Below is a small trained network, with its code and all its weights. Each question gives an input and a target symbol and asks what happens when units are switched off, that is, made to give their printed mean instead of their output.

import numpy as np


def w(rows, s, z=0):
    codes = np.array(rows[::2]) - 128.0
    scale = np.full(codes.shape[1], s)
    scale[-1] = z or s
    return codes * scale


def f(y):
    return y / 2 * (1 + np.tanh(0.7978845608 * (y + 0.044715 * y**3)))


def softmax(a):
    e = np.exp(a - a.max(-1, keepdims=True))
    return e / e.sum(-1, keepdims=True)


def log_softmax(a):
    a = a - a.max(-1, keepdims=True)
    return a - np.log(np.exp(a).sum(-1, keepdims=True))


def net(x, mask):
    ids = ['ΘΨαβγδεζηλξστφ'.index(c) for c in x.split()]
    T = len(ids)
    res = E[ids] + P[:T]
    u = 0
    for l in range(2):
        r = res
        for j in range(3):
            rows = slice(2 * j, 2 * j + 2)
            q, k, v = (r @ M[l][rows].T for M in (Q, K, V))
            z = softmax(np.where(np.tri(T) > 0, q @ k.T / 2**0.5, -1e9)) @ v
            o = O[l][rows]
            res = res + np.where(mask[u + j], z, o[:, -1]) @ o[:, :-1]
        u += 3
        y = f(res @ A[l][:, :-1].T + A[l][:, -1])
        res = res + np.where(mask[u : u + 16], y, B[l][:, -1]) @ B[l][:, :-1]
        u += 16
    return log_softmax(res[-1] @ U[:, :-1].T + U[:, -1])


Q, K, V, O, A, B = {}, {}, {}, {}, {}, {}
E = w([
[220,146,4,11,202],'Θ',
[27,16,247,121,15],'Ψ',
[7,219,188,217,171],'α',
[248,5,139,246,138],'β',
[173,19,233,117,18],'γ',
[174,239,138,237,239],'δ',
[12,49,76,29,55],'ε',
[60,45,211,43,22],'ζ',
[29,40,180,42,30],'η',
[118,52,147,15,29],'λ',
[214,248,147,193,244],'ξ',
[208,244,241,221,75],'σ',
[230,243,153,190,237],'τ',
[193,236,49,192,249],'φ',
],0.0037)
P = w([
[170,238,216,5,8],'0',
[36,91,164,148,167],'1',
[52,98,168,162,159],'2',
[55,86,160,158,165],'3',
[53,80,159,172,165],'4',
[56,87,165,176,171],'5',
[56,82,172,177,168],'6',
[59,75,178,181,174],'7',
[55,74,179,188,170],'8',
[55,75,184,181,163],'9',
[68,74,180,182,163],'10',
[71,71,190,190,158],'11',
[78,79,199,188,151],'12',
[72,78,193,187,155],'13',
],0.0031)
Q[0] = w([
[27,3,253,135,19],'0.h0',
[145,244,8,99,246],'0.h0',
[8,163,122,11,79],'0.h1',
[18,249,157,11,42],'0.h1',
[202,233,56,19,103],'0.h2',
[46,42,252,185,113],'0.h2',
],0.0035)
K[0] = w([
[244,251,27,162,214],'0.h0',
[37,5,229,44,30],'0.h0',
[72,225,124,49,27],'0.h1',
[82,238,33,4,3],'0.h1',
[39,14,200,225,144],'0.h2',
[253,220,109,9,67],'0.h2',
],0.0035)
V[0] = w([
[233,93,185,6,6],'0.h0',
[197,119,245,6,2],'0.h0',
[233,202,202,4,3],'0.h1',
[215,9,247,226,75],'0.h1',
[241,39,6,198,251],'0.h2',
[13,134,219,249,198],'0.h2',
],0.0035)
O[0] = w([
[255,201,111,6,82,149],'0.h0',
[243,233,187,10,87,189],'0.h0',
[248,240,148,1,71,141],'0.h1',
[240,40,254,235,77,188],'0.h1',
[128,9,28,157,137,3],'0.h2',
[12,102,255,251,120,189],'0.h2',
],0.0034,0.0018)
A[0] = w([
[248,241,61,7,23,101],'0.n0',
[241,247,237,244,246,179],'0.n1',
[248,241,8,11,207,170],'0.n2',
[41,200,16,247,235,161],'0.n3',
[8,232,237,52,11,255],'0.n4',
[245,234,18,23,173,142],'0.n5',
[247,142,235,86,11,84],'0.n6',
[244,250,185,239,244,180],'0.n7',
[247,235,18,13,69,121],'0.n8',
[249,217,240,52,10,26],'0.n9',
[231,250,211,246,249,174],'0.n10',
[30,20,243,34,8,250],'0.n11',
[245,253,234,238,243,178],'0.n12',
[74,245,13,10,169,207],'0.n13',
[246,248,15,30,210,170],'0.n14',
[246,248,22,37,203,163],'0.n15',
],0.0036,0.0031)
B[0] = w([
[243,208,74,6,58,126],'0.n0',
[247,246,113,251,246,166],'0.n1',
[227,231,3,5,223,131],'0.n2',
[240,241,183,245,56,136],'0.n3',
[6,215,246,24,19,238],'0.n4',
[242,235,5,16,208,124],'0.n5',
[250,76,234,138,21,138],'0.n6',
[250,251,8,253,251,155],'0.n7',
[244,214,23,7,92,124],'0.n8',
[249,188,238,97,23,127],'0.n9',
[244,250,62,252,242,159],'0.n10',
[38,20,240,12,11,255],'0.n11',
[254,250,93,251,246,164],'0.n12',
[14,248,2,6,199,140],'0.n13',
[234,243,5,12,245,130],'0.n14',
[240,247,6,18,240,129],'0.n15',
],0.0035,0.0046)
Q[1] = w([
[211,247,31,234,246],'1.h0',
[55,18,242,60,5],'1.h0',
[27,123,205,37,9],'1.h1',
[222,141,48,221,246],'1.h1',
[206,229,147,253,223],'1.h2',
[227,227,176,244,240],'1.h2',
],0.0035)
K[1] = w([
[83,153,35,205,250],'1.h0',
[158,96,222,91,15],'1.h0',
[229,242,166,12,13],'1.h1',
[23,21,104,252,245],'1.h1',
[42,54,132,249,233],'1.h2',
[73,76,121,245,232],'1.h2',
],0.0036)
V[1] = w([
[235,133,251,95,6],'1.h0',
[255,249,33,20,96],'1.h0',
[250,52,245,234,49],'1.h1',
[209,69,60,228,242],'1.h1',
[4,107,225,147,109],'1.h2',
[5,38,244,235,101],'1.h2',
],0.0035)
O[1] = w([
[241,22,201,101,22,192],'1.h0',
[231,219,179,186,8,214],'1.h0',
[252,14,241,147,7,106],'1.h1',
[195,12,23,173,235,69],'1.h1',
[50,201,98,25,10,73],'1.h2',
[136,124,90,38,8,8],'1.h2',
],0.0035,0.017)
A[1] = w([
[75,252,237,253,124,149],'1.n0',
[4,16,206,13,109,253],'1.n1',
[14,232,176,115,57,241],'1.n2',
[4,17,207,11,36,250],'1.n3',
[72,6,228,2,5,253],'1.n4',
[252,9,230,249,7,197],'1.n5',
[150,243,183,211,207,167],'1.n6',
[4,248,212,132,125,228],'1.n7',
[124,36,13,3,68,234],'1.n8',
[30,235,200,108,179,254],'1.n9',
[237,199,175,200,218,139],'1.n10',
[2,250,200,180,41,152],'1.n11',
[56,241,158,96,58,248],'1.n12',
[139,156,11,48,211,221],'1.n13',
[186,186,3,151,239,157],'1.n14',
[159,140,2,29,218,218],'1.n15',
],0.0035,0.0033)
B[1] = w([
[183,247,246,142,201,232],'1.n0',
[81,11,16,5,200,189],'1.n1',
[4,246,59,16,78,187],'1.n2',
[131,12,11,4,159,205],'1.n3',
[215,10,4,8,112,224],'1.n4',
[251,17,246,172,32,254],'1.n5',
[169,228,46,199,231,206],'1.n6',
[5,244,144,25,222,198],'1.n7',
[208,249,5,165,15,126],'1.n8',
[5,222,34,70,226,188],'1.n9',
[218,131,7,210,216,200],'1.n10',
[6,242,232,12,115,197],'1.n11',
[54,138,148,15,25,182],'1.n12',
[12,46,22,14,5,144],'1.n13',
[157,72,6,14,3,168],'1.n14',
[9,79,45,9,4,143],'1.n15',
],0.0035,0.012)
U = w([
[56,137,2,16,73,213],'Θ',
[96,181,181,106,53,240],'Ψ',
[4,241,188,55,156,29],'α',
[253,22,160,238,42,197],'β',
[201,46,212,153,195,150],'γ',
[84,33,80,73,171,103],'δ',
[24,84,127,131,175,155],'ε',
[98,74,168,142,189,83],'ζ',
[184,40,143,27,7,4],'η',
[85,95,147,136,165,196],'λ',
[155,153,210,132,57,43],'ξ',
[189,252,231,240,136,51],'σ',
[188,14,113,71,158,145],'τ',
[159,194,69,234,250,87],'φ',
],0.0035,0.003)

Each question gives the input, a string of symbols that net reads in full, and the target symbol t.
The units are the heads (2 rows each of Q, K, V and O) and the neurons (one row each of A and B). Each row of codes is followed by its name. A weight is (code - 128) times the scale printed after its matrix; where a second scale follows, it is the last column's (O, A, B and U).
mask holds one flag per unit, layer by layer, with each layer's heads first. A switched-off unit (its flag False) gives its mean, the last column of its rows in O or B, instead of its output. The means were averaged over made-up inputs and are rounded, as every weight is.
A unit's drop is (log p(t) with every unit on - log p(t) with that unit switched off) / (log p(t) with every unit on - log p(t) with every unit switched off).
The circuit of an input: a set's keep is (log p(t) with only the set's units on - log p(t) with every unit switched off) / (log p(t) with every unit on - log p(t) with every unit switched off). Starting from the 12 units with the biggest drops (on a tie, the unit counted first), units are removed one at a time, each time the one whose removal leaves the highest keep (on an exact tie, the one counted first), for as long as the keep stays at least 0.8.
circuit, biggest first: the units of the circuit, biggest drop first
most important unit: the unit with the biggest drop
top k neurons: the k neurons with the biggest drops, biggest first
top k neurons in layer l: the k neurons of layer l with the biggest drops, biggest first
which heads matter: for each layer, one digit per head in row order, 1 if its drop is at least 0.15 and else 0, layers parted by /
drop when u is switched off: that unit's drop, to one decimal
input α φ Ψ Θ Ψ ζ β ε σ Θ γ, target Θ: circuit, biggest first	(1.h2, 1.h0, 1.n5)
input λ ξ λ φ α Θ, target Θ: circuit, biggest first	(1.h0, 1.h2, 1.n5)
input ε α φ ε η, target α: which heads matter	010 / 010
input α Ψ Ψ Θ α Ψ Ψ η ε α β ζ β δ, target φ: most important unit	1.h0
input λ λ φ σ Ψ δ λ λ σ σ λ Ψ, target σ: which heads matter	111 / 111
input σ σ Ψ Ψ β α ξ α ε λ, target γ: which heads matter	110 / 001
input λ β λ ξ η Θ ζ Ψ Ψ φ α, target α: which heads matter	000 / 101
input γ δ Ψ λ ε Ψ Ψ ε ε ξ φ δ ε, target β: top 2 neurons	(0.n9, 0.n6)
input δ Ψ ε ε Ψ η η ζ Ψ Ψ λ Ψ δ, target σ: which heads matter	000 / 011
input Ψ Θ λ Ψ ζ λ λ λ σ γ, target η: which heads matter	000 / 111
input Ψ δ ξ Ψ Θ β φ ζ Θ λ λ ε, target η: top 2 neurons in layer 0	(0.n9, 0.n6)
input λ Ψ Ψ λ ε, target σ: which heads matter	111 / 101
input ζ λ δ, target φ: which heads matter	000 / 000
input Ψ σ ε γ Ψ, target η: which heads matter	000 / 100
input λ ε α ζ Ψ Θ λ ξ Ψ λ, target σ: top 2 neurons	(0.n9, 0.n0)
input Θ γ λ α β α η η, target φ: most important unit	1.h2
input Θ α Ψ α Ψ ξ, target φ: which heads matter	000 / 100
input ε δ ξ α δ ε ζ Θ ε Ψ λ λ, target α: which heads matter	110 / 010
input α Ψ λ γ Ψ ε ε, target Θ: which heads matter	000 / 001
input λ ε τ φ λ Θ Ψ β, target β: top neuron in layer 1	(1.n7)
input ε Ψ η β φ λ λ λ λ, target α: top 2 neurons	(0.n13, 0.n4)
input γ τ ζ η λ Θ ε Ψ φ, target φ: drop when 1.n10 is switched off	0.1
input Ψ σ λ ε Ψ ε δ φ λ, target η: drop when 1.h0 is switched off	0.4
input α ε Ψ Ψ Ψ Ψ β Ψ, target Θ: drop when 1.h2 is switched off	0.6
